[[-35 -40  -8 -22  30  45 -61  -6 -71  17]
 [ 56  53  -7  45 -51  28  52  -9  55 -29]
 [-11 -16  44 -35 -25  21 -34  44 -50  -1]
 [ 24  17  16  21  40  25  26  15  15  20]
 [  0   5 -60   3  -8 -28  17 -60  28  -5]
 [ 63  64 -64  39  21  22  78 -63  62   9]
 [ -1  10  39  34  39 -26  39  40  45  29]
 [ 26  26  32 -14 -55  -3   2  31  29 -21]
 [ -4  -1   4  33 -35 -29  35   3  14 -21]]
->
[[-35  -8  30 -61 -71]
 [ 56  -7 -51  52  55]
 [-11  44 -25 -34 -50]
 [ 24  16  40  26  15]
 [  0 -60  -8  17  28]
 [ 63 -64  21  78  62]
 [ -1  39  39  39  45]
 [ 26  32 -55   2  29]
 [ -4   4 -35  35  14]]

[[ -8  48  56 -22  41]
 [-24  33  42   0  73]
 [-64  33   2  20  64]
 [-12  17  38 -21  68]
 [  8  24  53 -29  28]
 [-34  61  33  -4  56]
 [-17  -3  19  37  68]
 [ 65 -13  47 -22  53]]
->
[[ -8  56  41]
 [-24  42  73]
 [-64   2  64]
 [-12  38  68]
 [  8  53  28]
 [-34  33  56]
 [-17  19  68]
 [ 65  47  53]]

[[ 49  76  60  52 -42  12 -46]
 [ -3  50  36 -15  14  60  63]]
->
[[ 49  60 -42 -46]
 [ -3  36  14  63]]

[[-29  27  10  -2 -36  -6  41  24  41 -22 -66 -13   2  11]
 [-19  20   9   0 -26  -5  25  15  26 -14 -44  -6   3   8]]
->
[[-29  10 -36  41  41 -66   2]
 [-19   9 -26  25  26 -44   3]]

[[  8 -10   1  24  32 -10   2 -34]
 [  2  -2  22  20  13 -13 -25 -13]
 [ 20  25 -22 -16   0  29  -3 -21]
 [-16   1 -49   7  29 -32 -15  20]
 [-39   6  23  23   9  -2  10  34]
 [  1  44  26  40  -3 -27   6   7]
 [  1  11 -58  27  15  -1 -54 -20]
 [-28  26  -2  38 -32  -5  27  12]]
->
[[  8   1  32   2]
 [  2  22  13 -25]
 [ 20 -22   0  -3]
 [-16 -49  29 -15]
 [-39  23   9  10]
 [  1  26  -3   6]
 [  1 -58  15 -54]
 [-28  -2 -32  27]]

[[ 32 -23]
 [ 13  22]
 [ 40  52]
 [ 67  21]
 [-58 -57]]
->
[[ 32]
 [ 13]
 [ 40]
 [ 67]
 [-58]]

[[ 45  41  -6  58   7 -29 -52 -36  27 -46  26  32]
 [ -6  19 -39  -6  14 -25  -9 -32 -18  16 -12 -35]
 [ -8 -25 -47 -15 -31  58  38 -49 -16 -14 -32 -32]
 [-36  12 -21 -31  11  -4   9 -19   4   4   0 -18]
 [-11   9 -35  -6  -5  -6  -1 -41  -8 -10 -13 -18]
 [-16  -7   7 -14  -5  -7  -8   4   3 -14   0   3]
 [-15 -48  -7 -25 -37  30  14   1 -26 -16 -33 -23]]
->
[[ 45  -6   7 -52  27  26]
 [ -6 -39  14  -9 -18 -12]
 [ -8 -47 -31  38 -16 -32]
 [-36 -21  11   9   4   0]
 [-11 -35  -5  -1  -8 -13]
 [-16   7  -5  -8   3   0]
 [-15  -7 -37  14 -26 -33]]

[[-17 -59]
 [ 11   1]
 [ 24   8]
 [ -7 -60]
 [ 11 -43]
 [ 15 -22]]
->
[[-17]
 [ 11]
 [ 24]
 [ -7]
 [ 11]
 [ 15]]

[[-37  11  52 -22  -7 -13  19 -59  62]
 [ 11   8  14 -17   1  -8  16 -16   0]
 [ 29 -13 -14  34 -13  35 -46  23 -37]
 [ 32  14  39  18 -10  24 -27 -42 -26]
 [ 15  -8 -14  -1  44   6  10  19  -3]
 [ 11   8   5  33   0  -5 -21  -6   1]
 [-24   9  21 -18  30   8  19   1  20]]
->
[[-37  52  -7  19  62]
 [ 11  14   1  16   0]
 [ 29 -14 -13 -46 -37]
 [ 32  39 -10 -27 -26]
 [ 15 -14  44  10  -3]
 [ 11   5   0 -21   1]
 [-24  21  30  19  20]]
---
[[-63  -3 -63  29  56   1   0   5  24 -23  15  -1  78 -22 -15 -41]
 [ 18  10  18 -17  -8   4 -48 -27   4  49   0 -46  78  18  10   5]]
->
[[ 18  10  18 -17  -8   4 -48 -27   4  49   0 -46  78  18  10   5]
 [-63  -3 -63  29  56   1   0   5  24 -23  15  -1  78 -22 -15 -41]]

[[-25  10]
 [ -1   8]
 [ 34  21]
 [-33  55]
 [-36 -16]
 [ -9  -2]
 [-68 -10]
 [ 23 -36]]
->
[[-33  55]
 [ 34  21]
 [-25  10]
 [ -1   8]
 [ -9  -2]
 [-68 -10]
 [-36 -16]
 [ 23 -36]]

[[ 10  -4   2]
 [ -8 -36  -3]
 [ -3  60   4]
 [  1   2   5]
 [-14  -6  -9]
 [  7  13   4]]
->
[[ -3  60   4]
 [  7  13   4]
 [  1   2   5]
 [ 10  -4   2]
 [-14  -6  -9]
 [ -8 -36  -3]]

[[-34  13 -55  -8  26  22  25  22  19  11 -53  24  39 -49  16]
 [-16  23 -27 -43  22 -17  14  18  33 -56 -35 -20 -30 -24  25]
 [-24  59 -39 -55  48 -61  56  55  59 -68 -34 -56  -3 -45  49]
 [-30  15 -34  25  35  49  -8  16  15  28 -47  48  54 -33   5]]
->
[[-24  59 -39 -55  48 -61  56  55  59 -68 -34 -56  -3 -45  49]
 [-16  23 -27 -43  22 -17  14  18  33 -56 -35 -20 -30 -24  25]
 [-30  15 -34  25  35  49  -8  16  15  28 -47  48  54 -33   5]
 [-34  13 -55  -8  26  22  25  22  19  11 -53  24  39 -49  16]]

[[ 35 -67 -33 -11 -36 -55  38  -1  38  48  48 -38 -50  28  48]
 [  2  12 -29 -32   3  -9 -21  -7 -24 -44  -4 -32 -17  11  -2]]
->
[[  2  12 -29 -32   3  -9 -21  -7 -24 -44  -4 -32 -17  11  -2]
 [ 35 -67 -33 -11 -36 -55  38  -1  38  48  48 -38 -50  28  48]]

[[ 17  20  28]
 [ 55 -35  57]
 [-31  55  39]
 [ 35  -5 -24]
 [-56  41 -30]
 [ 27 -15  42]
 [-40  -8  34]
 [ 25  57 -35]
 [  8 -55  54]
 [-51 -43  -5]]
->
[[ 25  57 -35]
 [-31  55  39]
 [-56  41 -30]
 [ 17  20  28]
 [ 35  -5 -24]
 [-40  -8  34]
 [ 27 -15  42]
 [ 55 -35  57]
 [-51 -43  -5]
 [  8 -55  54]]
